Below are the code and all the weights of a small trained network. Each question names an input and a target symbol and asks about switching units off, where a switched-off unit gives its printed mean instead of its output.

import numpy as np


def w(rows, s, z=0):
    codes = np.array(rows[::2]) - 128.0
    scale = np.full(codes.shape[1], s)
    scale[-1] = z or s
    return codes * scale


def f(y):
    return np.maximum(y, 0)


def softmax(a):
    e = np.exp(a - a.max(-1, keepdims=True))
    return e / e.sum(-1, keepdims=True)


def log_softmax(a):
    a = a - a.max(-1, keepdims=True)
    return a - np.log(np.exp(a).sum(-1, keepdims=True))


def net(x, mask):
    ids = ['αβδεηλμστφψω'.index(c) for c in x.split()]
    T = len(ids)
    res = E[ids] + P[:T]
    q, k, v = (res @ M[0].T for M in (Q, K, V))
    z = softmax(np.where(np.tri(T) > 0, q @ k.T / 2**0.5, -1e9)) @ v
    res = res + np.where(mask[0], z, O[0][:, -1]) @ O[0][:, :-1]
    y = f(res @ A[0][:, :-1].T + A[0][:, -1])
    res = res + np.where(mask[1:9], y, B[0][:, -1]) @ B[0][:, :-1]
    return log_softmax(res[-1] @ U[:, :-1].T + U[:, -1])


Q, K, V, O, A, B = {}, {}, {}, {}, {}, {}
E = w([
[142,90,107,164,106,187,115],'α',
[169,165,135,164,90,128,91],'β',
[171,119,113,146,207,120,138],'δ',
[102,94,121,103,147,126,213],'ε',
[117,111,93,19,223,118,112],'η',
[91,167,85,210,153,167,124],'λ',
[119,160,96,29,4,132,111],'μ',
[80,163,64,127,136,130,114],'σ',
[112,69,114,156,152,99,70],'τ',
[169,96,75,134,113,97,146],'φ',
[159,190,87,81,143,195,192],'ψ',
[111,186,132,101,134,180,95],'ω',
],0.022)
P = w([
[161,75,39,121,157,205,1],'0',
[156,118,72,133,135,173,28],'1',
[151,140,76,108,157,154,53],'2',
[140,160,86,92,150,127,67],'3',
[136,149,107,75,153,106,88],'4',
[116,165,112,77,146,96,113],'5',
[112,170,121,68,150,80,128],'6',
[118,174,132,65,142,82,122],'7',
[110,173,124,55,137,74,131],'8',
],0.008)
Q[0] = w([
[139,88,145,125,123,102,154],'H0',
[230,173,23,114,163,146,12],'H0',
],0.011)
K[0] = w([
[149,105,99,111,99,126,62],'H0',
[44,154,252,123,105,14,254],'H0',
],0.0062)
V[0] = w([
[52,42,105,128,124,143,236],'H0',
[254,119,109,96,134,75,149],'H0',
],0.0083)
O[0] = w([
[28,62,66,90,113,176,235,2],'H0',
[255,9,213,61,146,80,214,154],'H0',
],0.009,0.0037)
A[0] = w([
[174,115,158,141,101,50,91,57],'N0',
[73,198,145,93,164,90,169,138],'N1',
[130,79,150,169,247,169,86,5],'N2',
[124,145,145,112,183,86,226,24],'N3',
[195,124,114,167,132,153,144,50],'N4',
[130,101,139,89,105,157,165,185],'N5',
[140,97,103,149,93,175,165,251],'N6',
[167,165,172,182,189,187,132,93],'N7',
],0.012,0.0033)
B[0] = w([
[154,178,165,188,74,94,165,236],'N0',
[190,29,172,178,131,150,83,202],'N1',
[46,103,204,120,70,49,136,249],'N2',
[97,136,85,136,68,176,45,191],'N3',
[163,2,18,147,200,161,131,215],'N4',
[129,148,151,167,155,24,207,188],'N5',
[84,94,142,87,138,103,36,211],'N6',
[87,112,165,95,143,252,206,255],'N7',
],0.0083,0.0066)
U = w([
[151,44,121,120,48,175,78,184],'α',
[193,147,147,191,100,129,147,113],'β',
[141,77,208,119,158,114,201,200],'δ',
[36,100,94,79,115,114,202,42],'ε',
[170,108,174,14,207,63,60,3],'η',
[62,166,144,205,110,154,212,136],'λ',
[183,119,131,60,2,130,103,64],'μ',
[154,188,42,139,214,68,79,217],'σ',
[104,117,191,166,105,61,71,69],'τ',
[218,102,38,147,152,43,158,48],'φ',
[193,133,81,40,173,156,193,160],'ψ',
[121,168,216,64,147,165,104,164],'ω',
],0.0073,0.006)

Each question gives the input, a string of symbols that net reads in full, and the target symbol t.
The units are the heads (2 rows each of Q, K, V and O) and the neurons (one row each of A and B). Each row of codes is followed by its name. A weight is (code - 128) times the scale printed after its matrix; where a second scale follows, it is the last column's (O, A, B and U).
mask holds one flag per unit, heads first, then neurons. A switched-off unit (its flag False) gives its mean, the last column of its rows in O or B, instead of its output. The means were averaged over made-up inputs and are rounded, as every weight is.
A unit's drop is (log p(t) with every unit on - log p(t) with that unit switched off) / (log p(t) with every unit on - log p(t) with every unit switched off).
The circuit of an input: a set's keep is (log p(t) with only the set's units on - log p(t) with every unit switched off) / (log p(t) with every unit on - log p(t) with every unit switched off). Starting from all 9 units, units are removed one at a time, each time the one whose removal leaves the highest keep (on an exact tie, the one counted first), for as long as the keep stays at least 0.8.
circuit, biggest first: the units of the circuit, biggest drop first
k most important neurons: the k neurons with the biggest drops, biggest first
drop of u: that unit's drop, to one decimal
input ε ω μ, target ε: circuit, biggest first => (H0)
input α ω τ, target τ: circuit, biggest first => (N2, H0)
input δ α λ, target λ: circuit, biggest first => (H0, N7)
input η α φ δ, target δ: circuit, biggest first => (N2, H0)
input δ σ α ω τ, target τ: circuit, biggest first => (N2, H0, N0)
input ψ σ σ λ, target λ: 2 most important neurons => (N7, N6)
input σ α σ ω ω ψ α β ε, target α: 2 most important neurons => (N1, N3)
input ψ ε α η, target ε: 2 most important neurons => (N5, N3)
input ε α ψ, target ε: 2 most important neurons => (N5, N6)
input ω δ α α δ ε λ σ, target ε: 2 most important neurons => (N5, N0)
input α ω α τ α α ε, target α: drop of N1 => 0.5
input τ δ ε λ σ, target ε: drop of H0 => 2.0
input β η δ, target δ: drop of H0 => 0.2
